Below is a small trained network, with its code and all its weights. Each question gives an input and a class and asks what happens when units are switched off, that is, made to give their printed mean instead of their output.

import numpy as np


def w(rows, s, z=0):
    codes = np.array(rows[::2]) - 128.0
    scale = np.full(codes.shape[1], s)
    scale[-1] = z or s
    return codes * scale


def f(y):
    return y / 2 * (1 + np.tanh(0.7978845608 * (y + 0.044715 * y**3)))


def log_softmax(a):
    a = a - a.max(-1, keepdims=True)
    return a - np.log(np.exp(a).sum(-1, keepdims=True))


def net(x, mask):
    res = np.array(x, float).reshape(1, 5) / 4 @ E
    y = f(res @ A[0][:, :-1].T + A[0][:, -1])
    res = res + np.where(mask, y, B[0][:, -1]) @ B[0][:, :-1]
    return log_softmax(res[-1] @ U[:, :-1].T + U[:, -1])


A, B = {}, {}
E = w([
[56,107,158,2,194,153],'x0',
[127,129,128,126,133,123],'x1',
[234,142,184,128,192,207],'x2',
[188,18,187,83,75,84],'x3',
[162,74,15,121,94,204],'x4',
],0.0074)
A[0] = w([
[91,192,94,159,143,156,141],'neuron 0',
[195,71,151,159,60,89,125],'neuron 1',
[62,120,106,37,93,92,125],'neuron 2',
[187,140,55,151,90,128,96],'neuron 3',
[144,118,179,150,150,189,87],'neuron 4',
[104,187,103,157,169,147,109],'neuron 5',
[91,112,91,146,116,55,101],'neuron 6',
[117,160,192,134,135,72,85],'neuron 7',
[64,107,104,132,55,90,111],'neuron 8',
[118,125,101,249,80,70,140],'neuron 9',
[203,138,154,122,172,152,92],'neuron 10',
[99,134,88,155,187,148,106],'neuron 11',
[173,134,134,136,151,137,110],'neuron 12',
[123,198,95,194,145,148,133],'neuron 13',
[107,183,191,162,164,72,173],'neuron 14',
[139,104,81,120,107,166,77],'neuron 15',
[149,147,125,84,161,130,255],'neuron 16',
[153,194,190,182,103,72,115],'neuron 17',
[163,148,110,189,78,149,184],'neuron 18',
[159,56,159,72,87,111,98],'neuron 19',
[186,126,159,156,151,166,109],'neuron 20',
[130,86,73,123,116,183,106],'neuron 21',
],0.011,0.0084)
B[0] = w([
[162,123,203,161,65,52,204],'neuron 0',
[87,134,210,148,96,51,225],'neuron 1',
[79,148,120,189,186,148,220],'neuron 2',
[78,82,75,59,65,176,182],'neuron 3',
[144,173,108,166,133,184,152],'neuron 4',
[169,143,183,109,125,81,180],'neuron 5',
[237,194,63,167,123,199,180],'neuron 6',
[211,154,55,43,71,194,176],'neuron 7',
[190,186,86,192,147,171,207],'neuron 8',
[43,113,154,199,198,201,252],'neuron 9',
[152,199,90,187,171,207,177],'neuron 10',
[152,139,194,118,73,76,157],'neuron 11',
[109,147,115,164,141,145,143],'neuron 12',
[136,117,233,104,105,56,207],'neuron 13',
[152,76,49,76,114,137,243],'neuron 14',
[194,171,124,54,69,154,145],'neuron 15',
[25,61,89,178,142,89,254],'neuron 16',
[126,63,57,71,80,180,207],'neuron 17',
[74,69,89,107,157,106,226],'neuron 18',
[146,192,254,144,101,105,205],'neuron 19',
[124,164,114,197,149,169,173],'neuron 20',
[172,126,85,56,103,108,172],'neuron 21',
],0.0073,0.0077)
U = w([
[89,80,107,140,121,95,254],'0',
[40,68,127,132,124,144,182],'1',
[128,222,99,193,137,178,51],'2',
[125,163,207,112,28,51,40],'3',
[129,92,51,1,28,148,57],'4',
],0.0092,0.0059)

Each question gives the input, the list of numbers given to net, and the class t.
The units are the neurons (one row each of A and B). Each row of codes is followed by its name. A weight is (code - 128) times the scale printed after its matrix; where a second scale follows, it is the last column's (A, B and U).
mask holds one flag per neuron, in row order. A switched-off neuron (its flag False) gives its mean, the last column of its row in B, instead of its output. The means were averaged over made-up inputs and are rounded, as every weight is.
A unit's drop is (log p(t) with every unit on - log p(t) with that unit switched off) / (log p(t) with every unit on - log p(t) with every unit switched off).
The circuit of an input: a set's keep is (log p(t) with only the set's units on - log p(t) with every unit switched off) / (log p(t) with every unit on - log p(t) with every unit switched off). Starting from the 12 units with the biggest drops (on a tie, the unit counted first), units are removed one at a time, each time the one whose removal leaves the highest keep (on an exact tie, the one counted first), for as long as the keep stays at least 0.8.
units of the circuit, in order: the units of the circuit, biggest drop first
unit that matters most: the unit with the biggest drop
k most important neurons: the k neurons with the biggest drops, biggest first
drop when u is switched off: that unit's drop, to one decimal
input [-4,5,7,5,-6], class 2: units of the circuit, in order	(neuron 10)
input [0,-2,-7,7,-5], class 2: units of the circuit, in order	(neuron 8; neuron 6; neuron 2)
input [-7,6,-4,4,-8], class 4: units of the circuit, in order	(neuron 17; neuron 7)
input [1,1,-6,2,6], class 2: units of the circuit, in order	(neuron 8; neuron 2; neuron 6)
input [-6,-1,2,-8,-2], class 3: 3 most important neurons	(neuron 13; neuron 0; neuron 5)
input [-2,4,-5,2,-8], class 4: units of the circuit, in order	(neuron 7; neuron 17)
input [3,-2,-4,-6,-7], class 4: units of the circuit, in order	(neuron 14; neuron 7)
input [1,4,4,5,2], class 3: units of the circuit, in order	(neuron 19; neuron 9)
input [-7,-4,5,-5,3], class 1: units of the circuit, in order	(neuron 18; neuron 3)
input [-8,-5,6,6,-7], class 1: units of the circuit, in order	(neuron 17; neuron 9)
input [-1,7,7,-6,5], class 0: 2 most important neurons	(neuron 13; neuron 18)
input [-8,1,8,-5,4], class 1: 3 most important neurons	(neuron 18; neuron 3; neuron 13)
input [4,5,6,4,4], class 2: 2 most important neurons	(neuron 10; neuron 18)
input [4,4,3,-8,-5], class 3: most important neuron	(neuron 0)
input [-1,4,-7,-5,0], class 2: 2 most important neurons	(neuron 6; neuron 8)
input [-6,5,-4,7,7], class 3: 2 most important neurons	(neuron 1; neuron 19)
input [-2,-1,-8,4,5], class 2: 2 most important neurons	(neuron 8; neuron 6)
input [1,-4,-7,-7,1], class 2: 3 most important neurons	(neuron 8; neuron 6; neuron 1)
input [-6,-5,-7,-8,-3], class 3: 2 most important neurons	(neuron 13; neuron 0)
input [-8,-3,-7,7,3], class 1: unit that matters most	neuron 9
input [-8,6,8,-2,6], class 1: 2 most important neurons	(neuron 18; neuron 3)
input [-1,-4,-6,-3,4], class 2: 2 most important neurons	(neuron 8; neuron 6)
input [-8,-4,6,6,7], class 1: drop when neuron 20 is switched off	0.2
input [-1,4,8,2,-1], class 2: drop when neuron 4 is switched off	0.1
input [-7,0,-2,2,8], class 4: drop when neuron 8 is switched off	0.0
